Below are the code and all the weights of a small trained network. Each question names an input and a class and asks about switching units off, where a switched-off unit gives its printed mean instead of its output.

import numpy as np


def w(rows, s, z=0):
    codes = np.array(rows[::2]) - 128.0
    scale = np.full(codes.shape[1], s)
    scale[-1] = z or s
    return codes * scale


def norm(h):
    return h / np.sqrt((h * h).mean(-1, keepdims=True) + 1e-5)


def f(y):
    return np.maximum(y, 0)


def log_softmax(a):
    a = a - a.max(-1, keepdims=True)
    return a - np.log(np.exp(a).sum(-1, keepdims=True))


def net(x, mask):
    res = np.array(x, float).reshape(1, 6) / 4 @ E
    u = 0
    for l in range(2):
        y = f(norm(res) @ A[l][:, :-1].T + A[l][:, -1])
        res = res + np.where(mask[u : u + 8], y, B[l][:, -1]) @ B[l][:, :-1]
        u += 8
    return log_softmax(norm(res)[-1] @ U[:, :-1].T + U[:, -1])


A, B = {}, {}
E = w([
[157,99,149,254,92,114,71],'x0',
[170,233,175,176,180,129,235],'x1',
[95,164,163,121,162,129,160],'x2',
[47,140,161,211,200,100,195],'x3',
[95,196,99,115,45,121,217],'x4',
[50,94,144,222,139,97,123],'x5',
],0.0078)
A[0] = w([
[94,174,174,233,252,125,157,23],'L0N0',
[203,116,111,177,126,131,141,61],'L0N1',
[75,75,126,136,99,158,112,58],'L0N2',
[112,236,133,107,127,138,211,23],'L0N3',
[175,103,103,42,142,108,105,12],'L0N4',
[65,48,112,143,113,109,89,2],'L0N5',
[196,116,141,210,84,116,69,46],'L0N6',
[178,124,125,27,169,140,96,69],'L0N7',
],0.015,0.0043)
B[0] = w([
[88,63,253,173,176,143,129,255],'L0N0',
[153,135,147,167,83,161,105,161],'L0N1',
[101,106,99,135,109,95,94,165],'L0N2',
[125,208,131,87,66,36,133,223],'L0N3',
[85,112,162,55,160,214,105,188],'L0N4',
[62,123,78,115,122,62,93,183],'L0N5',
[222,185,104,176,102,155,127,193],'L0N6',
[89,66,134,78,93,235,178,208],'L0N7',
],0.019,0.012)
A[1] = w([
[148,196,121,72,140,51,178,46],'L1N0',
[160,111,92,79,198,156,177,122],'L1N1',
[101,95,15,118,169,65,73,2],'L1N2',
[145,100,176,185,247,115,152,61],'L1N3',
[109,86,164,172,191,137,172,113],'L1N4',
[164,135,135,91,178,90,136,123],'L1N5',
[253,164,63,164,179,153,141,60],'L1N6',
[112,200,116,97,137,66,196,105],'L1N7',
],0.018,0.0047)
B[1] = w([
[160,215,132,91,105,82,199,211],'L1N0',
[176,80,90,90,208,178,133,175],'L1N1',
[7,144,29,158,144,90,154,217],'L1N2',
[100,28,190,157,225,119,93,254],'L1N3',
[130,142,205,148,150,79,119,243],'L1N4',
[96,134,131,180,71,160,163,140],'L1N5',
[225,125,115,231,76,170,89,176],'L1N6',
[236,153,88,84,196,67,173,224],'L1N7',
],0.021,0.0081)
U = w([
[197,188,154,61,122,70,191,183],'0',
[53,108,44,143,116,91,99,150],'1',
[118,78,247,162,201,74,126,228],'2',
[223,128,113,202,75,170,85,8],'3',
[131,74,135,21,123,243,130,90],'4',
],0.015,0.0016)

Each question gives the input, the list of numbers given to net, and the class t.
The units are the neurons (one row each of A and B). Each row of codes is followed by its name. A weight is (code - 128) times the scale printed after its matrix; where a second scale follows, it is the last column's (A, B and U).
mask holds one flag per neuron, layer by layer. A switched-off neuron (its flag False) gives its mean, the last column of its row in B, instead of its output. The means were averaged over made-up inputs and are rounded, as every weight is.
A unit's drop is (log p(t) with every unit on - log p(t) with that unit switched off) / (log p(t) with every unit on - log p(t) with every unit switched off).
The circuit of an input: a set's keep is (log p(t) with only the set's units on - log p(t) with every unit switched off) / (log p(t) with every unit on - log p(t) with every unit switched off). Starting from the 12 units with the biggest drops (on a tie, the unit counted first), units are removed one at a time, each time the one whose removal leaves the highest keep (on an exact tie, the one counted first), for as long as the keep stays at least 0.8.
circuit, biggest first: the units of the circuit, biggest drop first
unit that matters most: the unit with the biggest drop
top k neurons: the k neurons with the biggest drops, biggest first
top k neurons in layer l: the k neurons of layer l with the biggest drops, biggest first
drop of u: that unit's drop, to one decimal
input [8,-7,0,-8,-1,1], class 3: top 3 neurons	L0N6; L1N6; L0N3
input [-3,8,3,-5,-6,-8], class 4: unit that matters most	L0N7
input [4,6,-5,-5,4,-8], class 3: top 2 neurons in layer 0	L0N1; L0N5
input [-3,-4,-4,-2,2,2], class 1: top 3 neurons in layer 0	L0N5; L0N0; L0N2
input [-4,-8,7,-6,3,4], class 1: top 3 neurons	L0N5; L0N0; L0N2
input [3,-5,-2,8,-3,-4], class 1: top 2 neurons	L0N5; L1N2
input [-2,-7,1,6,-6,4], class 1: circuit, biggest first	L0N5; L1N2
input [-4,5,-8,-7,4,2], class 0: top 2 neurons in layer 0	L0N3; L0N0
input [-1,5,6,-6,-8,0], class 4: drop of L0N7	0.4
input [1,-8,4,6,8,-6], class 0: drop of L1N3	0.0
input [-8,-1,6,-3,0,-7], class 4: drop of L0N7	0.3
input [8,1,6,-3,-7,0], class 3: top 2 neurons	L0N6; L1N6
